Each row is followed by its group and then its class within the group.
111	-17	62	0	12	64	-236	-70	-17	-24	13	31	-55	113	-42	-32	-235	-42	53	39	41	-117	7	53	-3	75	-282	147	87	108	-8	-105 : ret pege
-70	-102	150	41	-77	-3	-79	-34	38	33	-61	-96	-43	105	42	-73	-174	229	227	84	-134	-60	39	-49	116	105	3	-91	192	-102	9	77 : Mefe dumu
-153	46	12	-11	-240	270	227	-85	-31	-10	-46	34	72	271	-87	44	94	-209	-28	74	16	-289	9	-136	28	-51	98	99	-312	15	-43	44 : tep Gim
-223	-164	92	-19	-290	20	66	93	-13	58	-1	78	86	38	-37	24	95	-7	-24	-65	-27	-124	-4	26	-17	229	-125	107	9	39	35	-20 : ret tuf
-39	-13	46	-14	65	170	96	-2	-222	7	67	-74	-115	27	-3	20	155	-35	-16	7	43	37	-40	7	30	45	95	115	41	144	3	154 : tep Rosol
18	4	63	2	-27	-38	4	-66	1	-43	-62	67	17	24	-42	65	1	-123	-2	20	-63	141	-1	88	83	5	-229	126	93	58	-41	-138 : ret nudo
25	61	140	63	-142	74	-249	58	0	8	-152	70	58	45	-24	-10	-182	-132	-50	43	-38	-37	26	47	-57	-139	-131	223	171	68	-7	-88 : ret pege
29	-162	-73	-14	-121	-8	-15	113	37	18	32	111	8	-20	-14	49	-79	-130	18	17	76	-69	-39	-59	-69	28	-254	77	19	149	9	-94 : ret tuf
-119	-61	112	125	19	-88	-173	-21	101	59	0	73	180	-75	44	-30	-310	-99	65	-19	-65	-2	41	36	-61	-12	-12	177	214	176	-12	-149 : ret pege
28	6	-35	73	-226	387	154	-160	64	17	44	0	37	204	-199	30	186	-184	233	116	55	14	85	-47	-20	-47	140	198	-52	220	-47	-84 : tep Gim
-63	13	3	-54	-230	-117	-246	103	-24	-3	-47	8	-10	10	46	83	-130	55	24	-22	-2	-132	41	7	-65	149	-60	62	123	151	-60	-6 : ret tuf
-58	42	25	-27	-52	138	-97	-161	16	-22	3	-28	74	181	-38	-5	-108	-184	-23	117	14	-246	25	38	-64	32	22	174	-178	20	1	9 : tep Gim
-173	-7	-121	-28	-312	232	279	135	-39	93	81	32	55	126	-36	32	134	-114	269	-22	-46	-122	71	13	-46	-75	253	147	178	-155	-95	-155 : tep Gim
-50	-33	24	-9	-321	-26	-115	52	12	8	-45	73	41	100	-2	41	-13	-9	135	26	-24	-206	-1	23	-39	-24	-245	110	44	73	-70	-45 : ret tuf
-298	-28	96	84	69	-252	-199	-11	40	-129	-49	-32	53	42	-4	-39	-220	77	-81	50	-139	-138	-5	4	19	-186	160	-42	57	-277	-50	89 : Mefe gubu
-159	2	42	109	95	-76	-205	163	-37	-12	-93	-23	-28	14	7	20	-82	84	-5	113	-85	-10	24	61	-15	104	96	80	68	-216	27	39 : Mefe gubu
-20	14	62	-36	-86	197	262	-211	-80	-95	21	-146	-114	76	-6	27	284	-115	12	-8	-14	-32	47	-70	10	-85	61	56	-58	10	6	78 : tep Rosol
-181	-33	104	38	-183	-109	-370	-13	2	-48	-44	-61	93	113	11	-19	-164	144	-46	139	-167	-117	53	9	100	136	-51	63	110	-242	-12	-61 : Mefe dumu
10	4	3	-53	-48	-171	-224	15	32	-1	142	-4	-52	-14	-39	15	-85	45	-64	-25	-45	31	0	13	-30	66	-232	63	65	106	-63	33 : ret tuf
213	-28	21	-54	-71	-114	-311	-235	37	-56	-150	12	-130	95	14	47	88	-223	-137	80	166	-267	64	-128	-140	86	-659	184	36	221	-111	180 : ret tuf
-202	-51	-26	70	-198	184	119	78	-5	-23	-69	54	55	5	26	-60	99	-106	158	67	60	109	-14	-40	47	-88	51	158	41	-26	-42	-101 : tep napu
11	215	-44	-8	-306	54	42	106	27	-36	29	61	27	67	-94	-77	-109	81	147	105	12	130	85	-1	16	37	46	91	199	157	-32	-145 : ret nudo
-289	85	98	76	-60	-6	23	-61	46	-1	-142	14	-61	7	87	27	-105	131	-27	190	-145	-94	-96	59	49	-10	199	48	297	-305	-33	50 : Mefe dumu
-144	-46	-39	102	-80	-145	-250	-115	-13	-93	-139	-9	-1	71	27	111	-89	136	-38	177	71	-8	60	37	18	155	222	7	-5	-192	1	106 : Mefe gubu
123	56	-33	108	-259	235	-52	-115	-37	-76	-116	-131	-41	227	-15	43	34	-306	51	7	106	-36	-80	-95	-66	-39	-139	154	-94	17	-13	-68 : tep Gim
-34	-28	117	9	-104	73	-301	-29	29	52	20	56	181	50	-76	112	-322	-221	34	-57	-77	-115	86	-42	-113	-72	3	237	92	199	-33	-84 : ret pege

Each row is followed by its group and then its class within the group.
29	22	-64	15	-144	91	75	95	-107	-4	89	60	-35	48	-53	159	46	-53	28	44	-76	-2	-27	-148	22	-54	-116	54	59	-125	53	25 : Bufeg V
33	21	-103	32	-89	226	88	145	-88	21	157	97	64	-101	7	8	30	205	-41	141	-150	-149	-126	-110	-14	-42	-115	69	-12	26	-2	-33 : kekog P
-8	-65	-44	54	-21	195	90	141	33	-90	23	-3	5	-5	49	96	-51	88	51	116	-89	-146	-117	33	23	-56	-92	-24	-22	-2	-69	-65 : kekog B
22	10	23	59	-115	71	48	-13	-118	69	133	82	4	-121	45	-109	39	70	-43	172	-118	-110	-70	-129	13	19	-33	31	-42	100	-43	-6 : kur U
21	-22	-73	-54	-4	-57	137	-61	66	50	62	17	42	46	-116	4	128	-148	200	-138	19	15	150	-124	19	43	-48	-20	138	-87	54	43 : Bufeg V
-7	3	-73	10	-71	114	50	104	13	-32	141	74	24	-46	-24	28	54	30	29	-12	-30	-31	28	-59	-1	-9	-45	62	75	-80	85	15 : Bufeg X
38	11	-35	42	-73	174	93	68	-20	41	138	60	71	-64	20	27	170	182	31	127	-55	-45	-18	-140	0	7	-91	18	3	46	-8	5 : kekog P
20	94	-36	-28	-18	112	110	19	35	-50	200	52	-3	-34	-38	-11	3	-19	91	3	-60	15	37	-110	-13	43	-5	81	48	-30	17	17 : Bufeg X
21	40	-112	-24	-10	138	158	146	26	45	132	69	48	-111	24	-83	22	123	111	99	-39	-115	-96	-60	-21	-49	-67	60	6	26	-65	-33 : kekog P
-24	-9	-64	68	-86	281	53	218	-52	-32	174	78	4	-86	-13	2	-96	130	-87	154	-59	-144	-151	13	-35	-62	-83	53	-34	-11	-20	-53 : kekog B
83	70	38	31	-125	41	33	96	-233	122	23	120	1	-226	101	-110	35	35	-64	161	-76	-121	-71	-84	-44	3	-89	15	11	53	-29	23 : kur U
15	-31	-40	58	-91	176	95	155	4	-27	67	45	38	-77	1	75	-16	84	68	179	-88	-33	-61	-53	-8	-25	-72	15	-13	8	-32	-33 : kekog B
-21	-45	-98	-2	49	102	134	93	111	22	78	-26	50	-5	-84	44	82	59	207	34	-90	-165	-14	-9	160	3	-113	-24	28	-8	-30	-32 : kekog B
18	-50	7	-54	4	94	86	72	83	-1	130	37	-2	3	-14	86	48	43	89	74	-145	-67	7	-115	-1	86	-36	-19	-27	30	-33	-26 : kekog B
-56	-33	-121	34	1	66	94	34	73	-36	140	27	46	28	-18	106	40	-24	163	-28	-15	-36	29	-16	45	-12	-65	-75	74	-28	25	-48 : Bufeg X
-63	64	-152	19	-118	148	14	179	-97	-54	208	10	-34	-44	-43	108	-37	2	-1	-2	-51	32	-48	-99	51	-88	-125	122	126	-124	12	-50 : Bufeg V

Each row is followed by its group and then its class within the group.
21	-4	-98	28	-18	120	0	-10	-23	13	-129	-88	12	-26	-87	-70	-29	12	-17	76	64	-95	38	-28	-11	-7	54	-41	-108	-33	47	65 : (31) [26]
56	43	-36	28	-74	160	90	-73	-26	-25	-129	-145	55	-95	-29	-44	-145	53	-79	56	99	-166	105	-81	-5	50	64	-109	-247	-51	-12	68 : (31) [26]
34	40	-153	35	60	158	58	-71	31	7	-152	-202	31	-21	-39	-18	-116	34	-60	15	70	-164	89	-101	-54	5	60	-93	-176	-53	-5	28 : (31) [33]
23	52	-171	10	-70	24	69	-134	144	75	-244	-202	-8	-64	-151	86	-143	-49	26	67	57	95	146	-10	-46	136	42	-86	-58	66	13	7 : (34) [15]
33	60	-72	-37	-91	-46	-147	-110	-35	5	-148	-54	24	-14	-45	-198	-239	-12	-113	37	70	-74	74	-15	-96	8	25	4	-113	-45	-34	47 : (28) [32]
-7	79	-63	31	-51	-44	-57	-42	32	48	-40	50	12	5	9	-123	-195	-11	-53	147	-29	-108	95	-89	-62	39	30	63	-50	-60	5	103 : (28) [29]
39	46	-32	9	-27	-152	-168	-157	57	42	-46	31	20	30	171	-138	-256	-68	5	15	50	-156	122	40	-50	31	16	32	-33	-50	59	24 : (28) [37]
-60	16	-50	36	56	138	32	-141	-31	2	-149	-179	64	-68	-14	7	-97	32	-33	97	132	26	69	-38	60	-35	125	72	-185	47	-45	50 : (31) [24]
166	86	5	37	-81	70	42	-137	104	49	-188	-192	5	-65	-198	1	-216	-43	22	-11	66	119	115	59	-37	49	49	-132	-72	21	6	-12 : (34) [41]
